In the rows, 128 means zero.
Known rows:
[142  99  90 107 125 109 139 153 133 142 176 166 113 139 114 185 150 175
 134 147 138 150 151 135 112 132 118 115 136 102 130 134 106  84 166 168
 159 114 142  85  90  62  76 171  18 137 118 155  75] -> klostal
[ 91 111 102 133 144  95 138 151 119 127 126 148 123 126 137 168 150 172
 135 134 150 160 142 131 109 137 102 137 150  95 116 145 109  97 179 171
 147 107 111  98 160  96 107 165  95 162 113 142  79] -> skoflom
[134  96 116 103 144 104 130 139 110 145 140 158 123 133 142 151 147 182
 142 183 120 151 157 135 105 144 126 117 141 120 124 137  99 107 160 188
 161 120 126  75 135  76  95 174  66 151 120 129 109] -> galol
[122 113 130 142 126  97 145 154 130 142 169 166 129 130 148 201 159 176
 120 152 160 172 147 142 105 136 110  99 137  98 119 150  90  75 150 176
 157 106 119  99 135  88  75 154  61 146 110 167  73] -> stesti
[104 105 124 128 156  93 153 161 116 121 132 143 126 125 150 161 141 172
 134 151 127 161 159 140 122 129 111 115 142 121 114 142  96 105 161 158
 142 126 111  98 175 101  96 165 104 158 111 136  87] -> moplok
[ 96 114 115 133 106 106 170 152 121  88  87 133 156 113 155 155 137 146
 141 124 141 143 146 138 134 126 105  79 149 132 122 151  75 109 105 118
 143  95  83  80 140 127  71 182 121 156 113 129 119] -> plumik
[100 119  97 139 136  88 139 162 122 116 144 156 134 133 124 155 146 171
 123 128 158 190 144 126 106 115 105 112 141 103 122 136 102  97 165 161
 146 108 119  99 183  96  81 169  89 166 115 149  64] -> tigik
[103 113 115 118 161  91 166 167 118 117 119 143 140 105 157 178 156 167
 126 137 166 155 140 137 123 116 114 136 143 122 126 147  80 100 148 157
 154 120 140  98 198 112  73 166  97 158 116 144  72] -> fliklem
[ 84 104 134 101 115 110 167 142 110  86  99 164 150  97 143 133 138 136
 152 119 160 137 150  98 135 103  88  76 143 112 111 145  67 103 106 122
 154 100  66  93 151 144  85 184 112 159 110 126 145] -> breflok
[ 91 121 188 132  80  94 162 152 141  89 129 147 158 107 143 141 122 150
 150 146 123 126 144 132 139 114 108  44 148 135 110 157  57 101  80 141
 141  98  93  76 144 135  79 180 108 162 104 135 130] -> truklar
[ 99 110 143 140 106 101 159 151 132  99 128 129 160 123 123 123 114 175
 136 172  99 165 140 156 127 129 100  41 153 152 113 153  96 115  91 163
 129 101  84  73 151 121  91 185 148 169 108 135 120] -> geri
[105 109 164 140 149  91 137 151 118 127 135 149 113 136 157 160 134 184
 135 177 121 187 178 156 113 139 104  93 142 128 107 147  97 121 166 182
 135 128  86 102 165 109 110 152 136 164 108 129 111] -> babis
[125 101 114 110 148 117 139 149 108 124 129 163 143 125 137 160 149 177
 127 153 140 193 157 149  98 128 116 114 138 133 126 145 103 110 159 188
 161 120 118  90 155  99  86 180  69 156 122 137  99] -> druvuk
[114  93 145  90  74 122 149 120 124 113 118 146 156 109 128 155 132 151
 164 154 116  71 123 139 111 154 116  90 159 125 114 166  67  94 102 177
 150  84  90  57  80  92 101 199  74 144 108 125 138] -> zetim
[142  90 112  86 147 118 139 145 116 132 138 157 118 136 124 173 146 171
 136 168 120 153 158 147 107 143 120 116 142 132 128 134 106  99 162 188
 160 130 134  85 118  85  89 179  66 149 125 142 108] -> klipo
[131 121 134 143  82 103 118 130 110 131 112 143 138 155 164 202 122 167
 140 117  93 114 185 197  86 200 144 120 132 152 144 141  95 109 193 149
 141 131 134  72 129 104  44 194  23 138 118 135 104] -> kliren
[104 105  92 125 141  90 146 159 128 116 137 153 115 126 117 178 135 170
 139 133 141 164 162 135 121 125  95 123 137 109 116 133 110  95 168 149
 143 119 133 104 151 101  88 170  60 154 115 147  67] -> ketres
[ 91 129 166 156  95  88 150 148 133 109 112 141 151 113 148 153 126 175
 145 162 121 144 148 142 132 125 112  62 148 127 108 158  68 109  96 152
 136  98  83  81 160 125  76 175 140 159 106 134 123] -> pitakom
[115  99 128 122 143 111 138 145 103 130 135 153 153 123 145 151 160 181
 119 162 149 170 146 144  96 134 119 124 141 122 129 145  90 103 161 184
 158 114 113  89 178  93  91 171  94 153 117 137  87] -> miral
[131  97 112 101  94 118 159 141 131 113 137 145 141 124 117 140 133 168
 148 171  94 112 138 141 137 143 128  86 151 137 124 143  77 107  93 162
 151  95 118  60  81  72  79 191  51 146 113 129 119] -> fleklir

Facts:
stulakes	τ	briti; vego	τ	brirun; kebobri	τ	gebi
pife	τ	nutre; pife	τ	klogrek; pife	τ	semu
pife	τ	ziko; fanom	τ	butren; fanom	τ	stazak
fanom	τ	zetim; fanom	τ	klipo; radok	τ	pleku
radok	τ	peskigra; radok	τ	grudazan; radok	τ	roskebros
radok	τ	riflas; radok	τ	trusto; tigik	τ	pobrar
tigik	τ	kidosus; tigik	τ	brirun; tigik	τ	vato
pegel	τ	gido; pegel	τ	detre; pegel	τ	pitakom
pegel	τ	votribir; pegel	τ	klipo; ketres	τ	moplok
ketres	τ	skifu; ketres	τ	dretek; ketres	τ	drilom
ketres	τ	grolos; ketres	τ	stiflek; ketres	τ	letufo
ketres	τ	keplisi; gidri	τ	plifun; gidri	τ	drilom
legrun	τ	pleku; legrun	τ	drinatrum; kledram	τ	grudazan
kledram	τ	briti; kledram	τ	butren; kledram	τ	buskotre
kledram	τ	keplisi; kledram	τ	tuflati; plifes	τ	morisker
plifes	τ	plozafla; plifes	τ	drokem; skoflom	τ	plorefur
skoflom	τ	stizo; skoflom	τ	vumisol; skoflom	τ	nibom
skeflom	τ	rekle; skeflom	τ	vato; skodol	τ	fostis
skodol	τ	triru; skodol	τ	butren; skodol	τ	keskor
braste	τ	skifu; braste	τ	staplu; braste	τ	sepa
vegra	τ	drokem; vegra	τ	pitakom; vegra	τ	galol
klostal	τ	plina; klostal	τ	plifun; klostal	τ	rudru
klostal	τ	sikes; klostal	τ	fliden; klostal	τ	tifeklal
klostal	τ	skekli; klostal	τ	klumo; stuske	τ	fostis
stuske	τ	semu; stuske	τ	platon; stuske	τ	drokem
tugran	τ	druvuk; netremon	τ	fostis; netremon	τ	babis
netremon	τ	stiflek; travek	τ	bikoflun; travek	τ	plifun
travek	τ	tustum; tragil	τ	fliden; tragil	τ	sisa
poges	τ	gregutral; fluklom	τ	rekle; fluklom	τ	miral
fluklom	τ	zilas; treturul	τ	letum; treturul	τ	breflok
treturul	τ	drokem; stesti	τ	skifu; stesti	τ	tustum
stesti	τ	fleklir; stesti	τ	tuflati; raplam	τ	stizo
raplam	τ	fetri; raplam	τ	ralak; raplam	τ	zilas
raplam	τ	vilon; raplam	τ	skekli; flubo	τ	floster
flubo	τ	tuzir; flubo	τ	grolos; flubo	τ	votribir
plaskis	τ	togrur; plaskis	τ	gregutral; kleso	τ	flogover
kleso	τ	dezan; kleso	τ	nasek; kleso	τ	podren
bebrubik	τ	viskem; ruske	τ	letum; ruske	τ	semu
ruske	τ	tobe; ruske	τ	floster; ruske	τ	stekel
rofla	τ	flusas; rofla	τ	vumisol; rofla	τ	zuku
plide	τ	plina; plide	τ	butren; ralak	π	trusto
rudru	π	semu; rudru	π	zuku; platon	π	kliren
zetim	π	breflok; skekli	π	semu; dretek	π	gidri
fligu	π	flusas; ratagu	π	kliren; ratagu	π	gidri
ratagu	π	keplisi; rufebril	π	trusto; klumo	π	klesos
klumo	π	stumen; tuzir	π	rufebril; kliren	π	semu
skifu	π	trusto; skifu	π	skekli; semu	π	breflok
pleku	π	breflok; klosti	π	semu; klosti	π	kliren
kozin	π	breflok; brusku	π	breflok; tuflati	π	kliren
tuflati	π	breflok; tuflati	π	skekli; trusto	π	breflok
tustum	π	ralak; drilom	π	klosti; stuba	π	rudru
plumik	π	breflok; plumik	π	sogrek; detre	π	geri
detre	π	brusku; zutu	π	zetim; flopas	π	gregutral
flopas	π	zetim; flopas	π	breflok; nasek	π	tugran
nasek	π	kozin; nasek	π	skekli; tugran	π	zetim
grolos	π	kidosus; grolos	π	brirun; grolos	π	breflok
netremon	π	breflok; dazul	π	klosti; dazul	π	breflok
travek	π	breflok; sogrek	π	klosti; togrur	π	truklar
togrur	π	fluklom; keplisi	π	stumen; zuku	π	kliren
flusas	π	klesos; flusas	π	skekli; roskebros	π	drilom
fluklom	π	rufebril; flubo	π	klosti; pitakom	π	flusas
pitakom	π	breflok; gozos	π	stumen; gozos	π	brusku
gozos	π	travek; gozos	π	drilom; kleso	π	gidri
fleklir	π	stumen; fleklir	π	breflok; briti	π	stumen
fostis	π	breflok; rofla	π	rufebril; geri	π	stumen
geri	π	kozin; geri	π	breflok; truklar	π	breflok
zala	π	briti; gebi	γ	326; rekle	γ	784
grakino	γ	884; stulakes	γ	618; ralak	γ	966
bikoflun	γ	326; stumen	γ	884; rudru	γ	618
vego	γ	618; stizo	γ	784; platon	γ	618
peskigra	γ	884; kebobri	γ	784; sikes	γ	884
zetim	γ	618; fliden	γ	326; pife	γ	966
skekli	γ	326; brirun	γ	884; drokem	γ	618
fanom	γ	884; dretek	γ	784; votribir	γ	618
tifeklal	γ	326; fligu	γ	884; plina	γ	326
fliklem	γ	966; sepa	γ	966; ratagu	γ	326
radok	γ	784; zilas	γ	618; gregutral	γ	618
tigik	γ	966; rufebril	γ	966; buskotre	γ	884
klumo	γ	326; pegel	γ	884; ketres	γ	326
tuzir	γ	966; gidri	γ	326; legrun	γ	884
kliren	γ	618; skifu	γ	966; drinatrum	γ	884
kledram	γ	966; semu	γ	784; plifes	γ	326
pleku	γ	966; stekel	γ	884; vumisol	γ	784
klosti	γ	618; vilon	γ	326; staplu	γ	326
skoflom	γ	326; skeflom	γ	884; skodol	γ	966
kozin	γ	884; braste	γ	966; vegra	γ	784
breflok	γ	784; ziko	γ	618; brusku	γ	966
vato	γ	784; suzom	γ	784; klostal	γ	618
tuflati	γ	966; trusto	γ	618; vemabrin	γ	326
tustum	γ	784; nibom	γ	618; drilom	γ	326
stuba	γ	784; plumik	γ	784; detre	γ	884
plifun	γ	784; zutu	γ	884; moplok	γ	326
stuske	γ	884; flopas	γ	326; nasek	γ	784
stiflek	γ	966; kidosus	γ	966; fetri	γ	884
gido	γ	326; tugran	γ	966; tregromok	γ	618
grolos	γ	326; stazak	γ	966; netremon	γ	884
dazul	γ	618; travek	γ	784; sogrek	γ	326
viskem	γ	326; galol	γ	618; sisa	γ	618
togrur	γ	784; tragil	γ	618; poges	γ	326
keplisi	γ	884; zuku	γ	966; flusas	γ	326
klesos	γ	884; roskebros	γ	966; keskor	γ	784
fluklom	γ	618; treturul	γ	966; letum	γ	618
stesti	γ	884; plozafla	γ	618; raplam	γ	618
flubo	γ	884; pitakom	γ	966; morisker	γ	618
plaskis	γ	966; pobrar	γ	618; gozos	γ	618
babis	γ	326; klipo	γ	618; floster	γ	618
tobe	γ	326; miral	γ	884; podren	γ	966
kleso	γ	618; nutre	γ	784; triru	γ	966
bebrubik	γ	966; fleklir	γ	618; grudazan	γ	966
flogover	γ	784; briti	γ	326; ruske	γ	326
fostis	γ	966; letufo	γ	966; plorefur	γ	618
butren	γ	966; rofla	γ	326; plide	γ	326
dezan	γ	326; riflas	γ	884; geri	γ	966
klogrek	γ	884; truklar	γ	966; zala	γ	326
druvuk	γ	884

Rows:
No name comes twice in this set of rows, the named rows included.
[126 114 165 131  69 103 142 132 129 131 143 149 134 127 160 171 139 159
 141 163 100  97 151 149 128 158 137  81 145 129 128 152  60  98 122 164
 149  99 107  68  92  93  78 180  72 144 110 137 129] -> dazul
[128  95 142 104  74 117 149 132 129 112 143 150 135 127 115 135 121 164
 151 184  80 116 142 141 130 145 116  50 156 141 119 144  80 118  79 170
 139  93  92  56  71  85  94 191  79 150 108 130 152] -> trusto
[106 129 103 152 126  94 153 160 125 100  76 120 158 127 154 192 122 159
 134 103 128 142 163 173 107 152 126 123 135 155 145 137  93 103 173 124
 136 129 147  86 199 121  37 193  73 154 118 147  74] -> zuku
[114 111  69 156 137  95 167 162 140 105 101  93 161 122 112 137 130 201
 118 197  90 193 134 176 119 135 106  97 158 169 120 146 130 122  88 180
 129 103  99  73 146  87  88 185 169 170 116 136  82] -> rufebril
[126 135 111 170  99  88 145 148 143 131 123 143 139 138 153 215 148 179
 124 143 134 145 142 159 108 155 128 102 140 126 135 142  89  87 134 142
 150 105 134  83 122 106  38 176  56 150 113 159  76] -> flubo
[ 92 115 135 138 106 105 148 147 128  96  89 121 173 110 143 154 118 149
 142 120 121 127 147 165 102 149 106 100 147 141 124 163  89 105 146 150
 137 108  93  82 164 125  72 198  99 152 113 141  97] -> tuflati
[ 87 114 103 131  70 102 165 150 139  81 125 150 164 114 116 138 121 136
 141 109 152 156 145 123 139 120  81  43 139 115 108 146  83 100  97 101
 135  76  70  91 110 120  68 176  71 154 102 145 110] -> travek
[135 113  97 125 106  99 132 144 137 139 144 146 119 153 119 184 137 181
 133 166  98 147 147 159 118 153 124 116 144 128 131 139 110 105 132 166
 150 103 136  72  91  76  69 180  54 150 119 145  93] -> kleso

The same things again, as new rows of numbers:
Known rows:
[132 120 139  95 134 119 118 139 129 123 102 140 116 143 125 150 134 148
 128 137 136 111 104 133 136 121 140 135 138 116 128 124 117 123 136 125
 132 135 120 128 124  99 122 123 152 118 107 141] -> pobrar
[138 181 113 175 129 151 125 130 154 146  84 116 187 149 128 130 119 151
 136 176 149 147 139  86 119 150 107 104 118 130 132 106 123 107 151 153
 122 143 133 105 137 123 194 120 131 131 123 136] -> dazul
[121 117 126 112 116 121 146 133 123 132 127 140 121 125 123 115 158 129
 111  98 124 125 125 157 121 111 120 141 120 114 129 131 136 130 135 137
 123 133 114 134 134 109 110 138 114 117 118 117] -> fanom
[119 117 125 112 115 121 145 134 123 131 126 140 121 126 122 115 159 129
 112  99 124 125 125 158 121 111 121 142 121 114 128 131 135 129 135 138
 124 132 115 134 134 109 111 137 114 118 118 116] -> stesti
[128 129 130 113 134 120 128 144 141 131 102 151 125 135 117 147 150 139
 114 128 141 103 103 153 118 110 128 148 123 116 131 124 116 123 150 130
 137 143 118 120 130  86 121 119 138 119 100 127] -> stulakes
[128  92 141 137 156 140 130 129 123 151 140 128  97 114 122 152 111 114
 104 128 119  77 118 103  99 113 178 134 113 139 125 127 131 143 114 115
 140  86 134 158 122 165 104 118 140 130 119 161] -> bikoflun
[125 111 137  94 117 118 134 125 113 121 127 129 111 135 132 116 139 138
 127 111 116 135 123 135 140 122 134 129 137 114 125 131 138 131 117 132
 117 126 116 141 127 126 112 144 131 114 127 133] -> buskotre
[128 144 114 135 117 122 114 142 139 122 133 117 145 133 134 142 121 128
 157 125 147 145 125 152 147 137 111 130 130 143 126 132 124 114 142 129
 147 156 142  98 130 120 137 101 132 142 135 120] -> stuba
[128 129 132 112 134 120 127 144 140 130 102 149 125 135 117 148 149 140
 114 128 141 104 104 152 119 111 130 147 124 115 132 124 118 124 150 131
 137 142 120 121 129  88 121 118 138 119  99 127] -> klostal
[110 134 107 143 108 117 132 137 124 129 126 106 162 129 141 108 155 115
 166  97 148 142 150 137 124 120 109 144 104 140 137 118 144 121 130 160
 139 160 118  99 150 154 157 105 108 164 122 131] -> flubo
[133 124 144  93 135 116 115 135 129 121 102 138 114 142 127 150 130 149
 131 141 132 114 101 129 137 122 142 135 139 114 127 124 120 125 130 124
 132 135 121 127 122 103 122 124 156 116 109 144] -> votribir
[116 129 176 174 158 130 117 120 146 121 134 168 127 103 101 152 154  75
  71 120  98  64 110 140  69 103 173 141  62 138 126 137 165 116  93 114
 101 116 152 157 122 161 104  71 149 129 131 125] -> poges
[127  95 135 149 157 141 137 129 130 156 139 134 101 110 118 150 120 109
  96 124 121  70 119 116  88 106 173 139 107 140 128 130 131 143 122 118
 142  92 131 153 125 157 104 113 132 133 116 149] -> vemabrin
[148 197 110 199 118 178 154 107 148 151 105 128 191 137 120  90 116 155
  95 175 120 182 167  65 115 174  84  80 126 115 119 105 128 111 147 147
  84 103 141 140 133 116 186 170  95 106 153 109] -> kozin
[145 150 119 214 158 178 143 127 145 164 129 124 151 112 116 137  97 114
  89 166 127 106 152  62  83 148 139 103 100 142 123 114 123 131 133 124
 129  83 148 147 130 165 156 132 117 132 132 138] -> flopas
[127 120 129  99 115 121 117 134 133 127 126 132 116 141 127 144 123 150
 132 123 134 136 103 161 150 129 132 125 147 128 120 137 127 116 144 121
 131 131 137 124 116  99 105 116 142 111 135 133] -> vato
[139 182 113 170 104 168 141 111 134 138 119 110 178 139 129  81 113 157
 113 166 117 209 166  82 138 174  83  70 132 116 123 113 136 109 140 145
  82 107 137 142 124 128 174 180 100  93 172 116] -> pleku
[123  97 130 156 154 142 143 138 134 160 139 140 107 106 114 150 130 106
  89 117 126  67 120 125  81 102 166 147  98 139 129 127 130 142 132 123
 145  91 131 150 129 149 101 111 124 134 110 145] -> ketres
[135 169 115 157 107 153 135 118 127 125 130 109 166 133 133  87 119 143
 129 149 122 200 164  95 145 168  84  85 132 121 125 118 133 117 132 141
  97 118 136 135 127 132 164 171 103 109 164 113] -> pitakom
[194 210 124 198 154 186 120 177 138 107 106 110 158 135 117 146  83 129
 102 202 137 174 157  52 144 202  75  58 107  99 114 118  89 121 140 111
 133 139 150 128 128 113 191 182 148  92 123  98] -> trusto

Rows:
No name comes twice in this set of rows, the named rows included.
[135 179 172 146 128 113  81 130 143  65 138 142 149 128 121 149 131  96
 138 137 112 152 117 146 149 159 115 114 100 133 114 142 149  96  93 104
 101 170 170 115 116 130 134  82 168 128 157  98] -> togrur
[145 189 105 197 115 174 158 126 148 153 106 128 188 133 117  93 129 149
  92 159 126 174 163  85 109 163  83  89 111 113 122 108 129 110 155 152
  96 112 136 137 138 113 178 165  93 104 143 106] -> netremon
[121  96 128 156 154 139 141 138 132 155 142 139 109 104 116 152 129 101
  98 114 130  67 122 125  83 103 163 153 100 143 130 124 128 143 129 121
 150  97 131 145 131 153 103 107 121 145 109 144] -> gidri
[131 141 125 120 121 120 106 137 133 109 139 117 136 133 136 143 111 134
 166 131 142 151 123 137 158 149 113 130 142 140 122 128 120 120 132 119
 143 145 146 106 123 121 129 108 139 143 138 127] -> dretek
[127 126 127 116 133 122 130 148 141 133 100 153 127 135 116 147 153 139
 111 124 146 100 107 157 116 110 126 148 122 116 134 123 113 122 155 133
 139 142 118 121 132  83 122 117 134 121  98 124] -> vego
[115 106 129  89 103 118 132 125 111 120 138 126 115 132 133 102 146 138
 125 103 118 158 128 159 148 121 118 120 139 116 131 137 140 126 127 135
 108 126 114 143 123 118 108 153 117 106 145 123] -> kidosus
[142 137 121 127 118 126 115 162  99  83 162  94 125 118 140 111 124  97
 159 108 133 182 162 132 165 157  84 108 115 120 128 139 121 134 108 121
 143 159 128 115 134 151 138 160 123 132 140 100] -> skifu
[104 146 168 124 107 104 116 113 133  87 134 162 143 120 113 101 186  97
  99  96  92 147 119 190 121 112 116 130  88 116 132 146 175 101  99 132
  69 157 134 140 123 118 109 107 130 105 157  90] -> plaskis
[126  76 118 105  99 119 129  89 103 116 120 138 103 153 137  91 129 115
 111 120 110 118 153 170 163 112 136  83 186 135 149 187 125 123 118 125
  78 156  98 129 130 126 137 138 131 131 158  77] -> podren
[127 154 190 109 139 104  90 118 142  83  96 166 133 140 113 150 153 119
 109 145 101 110  91 143 126 123 151 127 103 113 124 134 156 100  93 117
  84 158 142 136 115 114 123  87 184 107 130 125] -> gregutral
[110 112 117 109 102 118 144 134 121 127 137 138 125 124 124 100 166 128
 112  90 127 148 132 180 129 112 106 136 122 117 135 136 137 125 145 141
 115 133 112 133 132 104 107 145 100 112 135 107] -> tigik

The same things again, as new rows of numbers:
Known rows:
[147 113 113 123 145 116 148 119 115 145 117 151 167] -> breflok
[138  99 168 103 178 101 127  98 176 153 123 113 132] -> pitakom
[129 130 110  92 105  89 138 117 115 138 142 130 130] -> votribir
[141 120 145 112 141 109 131 132 139 133 136 134 143] -> vemabrin
[140 135 127 126 134 110 134 104 112 143 121 140 152] -> keskor
[147  98 169 115 168 133 129 139 159 140 127 115 133] -> skodol
[132  91 165 104 177 119 140 117 158 142 130 119 133] -> triru
[155 113 192  83  74 216 116 129  54  40 207 133  95] -> gidri
[131 117 142 105 147 105 139 120 139 136 138 137 145] -> staplu
[189 149 146 118 138  80  71  63  98 149 182 138 119] -> stuba
[130 117 143 105 146 105 137 119 140 135 139 137 144] -> tobe
[166 129 123 135 112 103 112  70 130 168  85 108 119] -> fligu
[ 97 194 130 152 140  46 148 131 102 135  60 136 135] -> togrur
[146  17 121 105 216 158 207 200 134 132 139 165 175] -> kidosus
[ 38 177 176 166 181  69 157 158 157 177 101  86 125] -> tuzir
[199 136 161 133 153 126 181 118 179 153 166 114 125] -> viskem
[140 134 127 124 133 109 134 102 112 142 121 140 154] -> vumisol
[131 117 142 105 146 103 137 120 138 136 139 136 144] -> bikoflun
[136 116 140 104 152  97 133 115 144 143 140 138 145] -> skekli
[ 67 209 137 175 139  61 139 132 111 176 104 112 143] -> tustum

Rows:
No name comes twice in this set of rows, the named rows included.
[153 142 116  96 104  72 107 104 122 145 150 126 120] -> dazul
[150  86 163 106 173 123 136 124 173 143 114 117 141] -> geri
[134 117 147  96  86 143 140  97 224 123  11 102 177] -> zala
[160 114 142 105 150  99 119 116 141 138 151 139 142] -> sogrek
[167  95 107 131 115 136 144 101 124 152  73 122 137] -> klesos
[155  98 175  92 178  95 107  73 174 153 139 114 121] -> roskebros
[138 110 137 100 148 100 137 111 155 143 124 136 153] -> flusas
[153 143 130  79 100  76  97  75 104 134 179 127 103] -> platon
[143 154 202  92  49 199  93  57  19  43 209 124  76] -> dretek
[167 133 122 142 117 108 109  91 116 170  99 111 116] -> netremon
[163 105 157 139 141  54 145 115 138 105 144 119 136] -> dezan
[151 122 140 112 151  90 121 121 150 147 138 135 144] -> flopas
[120  89 119 161  98  97  78 100  81 153 130 100 145] -> druvuk
[157 121 121 139 115 119 129  97 104 154 102 116 116] -> grakino
[151 109 143  94 150  98 123 100 149 141 144 139 143] -> drilom

